m =
array([[41.1, 24.0, 24.4, 23.7, 20.1, 15.9, 17.6, 19.6, 23.8],
       [41.3, 24.1, 24.5, 23.8, 20.2, 16.0, 17.7, 19.7, 23.9],
       [ 0.0,  0.0,  0.0,  0.0,  0.0,  0.0,  0.0,  0.0,  0.0],
       [40.5, 23.7, 24.1, 23.3, 19.8, 15.7, 17.4, 19.3, 23.4],
       [40.3, 23.6, 24.0, 23.2, 19.7, 15.6, 17.3, 19.2, 23.3],
       [40.6, 23.7, 24.1, 23.4, 19.8, 15.7, 17.4, 19.3, 23.5]])
Indices start at 1.
(1, 1) -> 41.1
(2, 9) -> 23.9
(6, 8) -> 19.3
(5, 8) -> 19.2
(4, 8) -> 19.3
(2, 6) -> 16.0
(1, 7) -> 17.6
(1, 8) -> 19.6
(3, 7) -> 0.0
(1, 9) -> 23.8
(5, 1) -> 40.3
(2, 1) -> 41.3
(2, 7) -> 17.7
(4, 4) -> 23.3
(3, 6) -> 0.0
(4, 6) -> 15.7
(4, 1) -> 40.5
(1, 2) -> 24.0
(6, 9) -> 23.5
(6, 6) -> 15.7
(6, 1) -> 40.6
(3, 3) -> 0.0
(5, 4) -> 23.2
(5, 6) -> 15.6
(2, 4) -> 23.8
(3, 4) -> 0.0
(2, 5) -> 20.2
(6, 2) -> 23.7
(1, 3) -> 24.4
(4, 7) -> 17.4

A =
-15.2  -15.4   10.8  -23.0   -8.6  -35.9   29.0
 29.3  -28.2   15.9  -25.5   11.4   45.5  -33.4
-20.6   15.3   -2.3    8.8    5.7   13.6  -19.2
-15.4  -22.6    3.4    9.2   42.2   36.0    0.3
 18.2  -44.4   -4.5   -3.6   36.1   26.0   -7.0
-22.0  -10.2   52.1   -7.6   22.0  -27.6   13.9
 -8.5  -32.1    2.2   -8.0    5.9   21.4   19.1
-39.8  -17.3   26.3    7.3  -20.6  -37.0    0.8
 13.1    7.0   -9.3  -18.7  -26.4    1.4   -5.9
Rows and columns are counted from 1.
row 1 col 1 => -15.2
row 5 col 4 => -3.6
row 8 col 2 => -17.3
row 7 col 7 => 19.1
row 9 col 7 => -5.9
row 5 col 5 => 36.1
row 3 col 4 => 8.8
row 4 col 5 => 42.2
row 3 col 7 => -19.2
row 3 col 2 => 15.3
row 6 col 6 => -27.6
row 7 col 5 => 5.9
row 6 col 2 => -10.2
row 4 col 3 => 3.4
row 9 col 3 => -9.3
row 7 col 2 => -32.1
row 8 col 7 => 0.8
row 9 col 6 => 1.4
row 2 col 6 => 45.5
row 6 col 1 => -22.0
row 6 col 4 => -7.6
row 2 col 5 => 11.4
row 8 col 6 => -37.0
row 9 col 1 => 13.1
row 9 col 2 => 7.0
row 1 col 4 => -23.0
row 3 col 5 => 5.7
row 6 col 3 => 52.1
row 8 col 1 => -39.8
